Below are the code and all the weights of a small trained network. Each question names an input and a class and asks about switching units off, where a switched-off unit gives its printed mean instead of its output.

import numpy as np


def w(rows, s, z=0):
    codes = np.array(rows[::2]) - 128.0
    scale = np.full(codes.shape[1], s)
    scale[-1] = z or s
    return codes * scale


def norm(h):
    return h / np.sqrt((h * h).mean(-1, keepdims=True) + 1e-5)


def f(y):
    return y / 2 * (1 + np.tanh(0.7978845608 * (y + 0.044715 * y**3)))


def log_softmax(a):
    a = a - a.max(-1, keepdims=True)
    return a - np.log(np.exp(a).sum(-1, keepdims=True))


def net(x, mask):
    res = np.array(x, float).reshape(1, 5) / 4 @ E
    u = 0
    for l in range(3):
        y = f(norm(res) @ A[l][:, :-1].T + A[l][:, -1])
        res = res + np.where(mask[u : u + 5], y, B[l][:, -1]) @ B[l][:, :-1]
        u += 5
    return log_softmax(norm(res)[-1] @ U[:, :-1].T + U[:, -1])


A, B = {}, {}
E = w([
[124,117,2,234,128,40],'x0',
[163,189,126,100,223,138],'x1',
[139,143,165,198,98,230],'x2',
[33,117,110,206,152,92],'x3',
[91,56,155,93,120,213],'x4',
],0.0068)
A[0] = w([
[160,190,170,248,123,208,249],'L0N0',
[50,12,216,78,44,3,70],'L0N1',
[118,216,35,166,172,23,5],'L0N2',
[203,179,107,88,149,126,141],'L0N3',
[150,6,44,131,182,154,36],'L0N4',
],0.0083,0.0026)
B[0] = w([
[70,54,121,152,176,159,254],'L0N0',
[139,208,178,214,123,231,193],'L0N1',
[120,156,254,205,129,57,220],'L0N2',
[139,58,88,91,66,178,173],'L0N3',
[54,129,173,181,211,143,157],'L0N4',
],0.0089,0.0066)
A[1] = w([
[22,152,132,47,221,180,222],'L1N0',
[153,31,107,68,156,71,218],'L1N1',
[173,106,126,4,74,182,4],'L1N2',
[254,150,157,75,140,159,249],'L1N3',
[85,176,85,156,109,9,12],'L1N4',
],0.0072,0.0023)
B[1] = w([
[60,76,97,238,90,125,253],'L1N0',
[101,90,69,89,26,100,147],'L1N1',
[254,190,80,137,204,83,194],'L1N2',
[69,183,16,147,132,141,205],'L1N3',
[187,59,230,177,191,133,163],'L1N4',
],0.0069,0.0046)
A[2] = w([
[153,106,151,99,204,28,4],'L2N0',
[110,6,82,227,150,165,166],'L2N1',
[165,128,54,55,210,170,65],'L2N2',
[74,224,186,10,136,11,62],'L2N3',
[135,174,154,183,151,254,158],'L2N4',
],0.0072,0.0041)
B[2] = w([
[94,59,172,158,113,95,127],'L2N0',
[156,116,111,61,55,246,255],'L2N1',
[171,149,168,45,139,129,144],'L2N2',
[24,58,155,108,112,188,129],'L2N3',
[1,66,35,172,45,200,217],'L2N4',
],0.0094,0.0093)
U = w([
[214,163,118,28,157,123,7],'0',
[146,105,253,247,188,34,66],'1',
[19,55,85,153,41,228,227],'2',
],0.011,0.002)

Each question gives the input, the list of numbers given to net, and the class t.
The units are the neurons (one row each of A and B). Each row of codes is followed by its name. A weight is (code - 128) times the scale printed after its matrix; where a second scale follows, it is the last column's (A, B and U).
mask holds one flag per neuron, layer by layer. A switched-off neuron (its flag False) gives its mean, the last column of its row in B, instead of its output. The means were averaged over made-up inputs and are rounded, as every weight is.
A unit's drop is (log p(t) with every unit on - log p(t) with that unit switched off) / (log p(t) with every unit on - log p(t) with every unit switched off).
The circuit of an input: a set's keep is (log p(t) with only the set's units on - log p(t) with every unit switched off) / (log p(t) with every unit on - log p(t) with every unit switched off). Starting from the 12 units with the biggest drops (on a tie, the unit counted first), units are removed one at a time, each time the one whose removal leaves the highest keep (on an exact tie, the one counted first), for as long as the keep stays at least 0.8.
circuit, biggest first: the units of the circuit, biggest drop first
k most important neurons: the k neurons with the biggest drops, biggest first
top k neurons in layer l: the k neurons of layer l with the biggest drops, biggest first
drop when u is switched off: that unit's drop, to one decimal
input [-2,-5,-2,7,-5], class 1: circuit, biggest first -> L0N2, L2N1, L0N0
input [-4,-2,-7,-4,-8], class 0: circuit, biggest first -> L2N4
input [6,-6,4,3,-5], class 1: 2 most important neurons -> L0N2, L2N4
input [1,7,3,-8,5], class 0: 2 most important neurons -> L1N2, L0N1
input [1,1,-1,-4,4], class 0: 2 most important neurons -> L0N1, L0N0
input [-8,6,-1,-2,-3], class 0: 2 most important neurons -> L1N2, L0N1
input [-3,1,3,-8,1], class 0: top 2 neurons in layer 0 -> L0N1, L0N4
input [8,-3,-8,-4,4], class 1: top 2 neurons in layer 0 -> L0N2, L0N0
input [8,3,2,-3,1], class 1: drop when L0N2 is switched off -> 1.1
input [1,-1,-5,-7,-3], class 0: drop when L2N4 is switched off -> 0.1
input [3,6,-2,1,3], class 1: drop when L0N2 is switched off -> 1.0
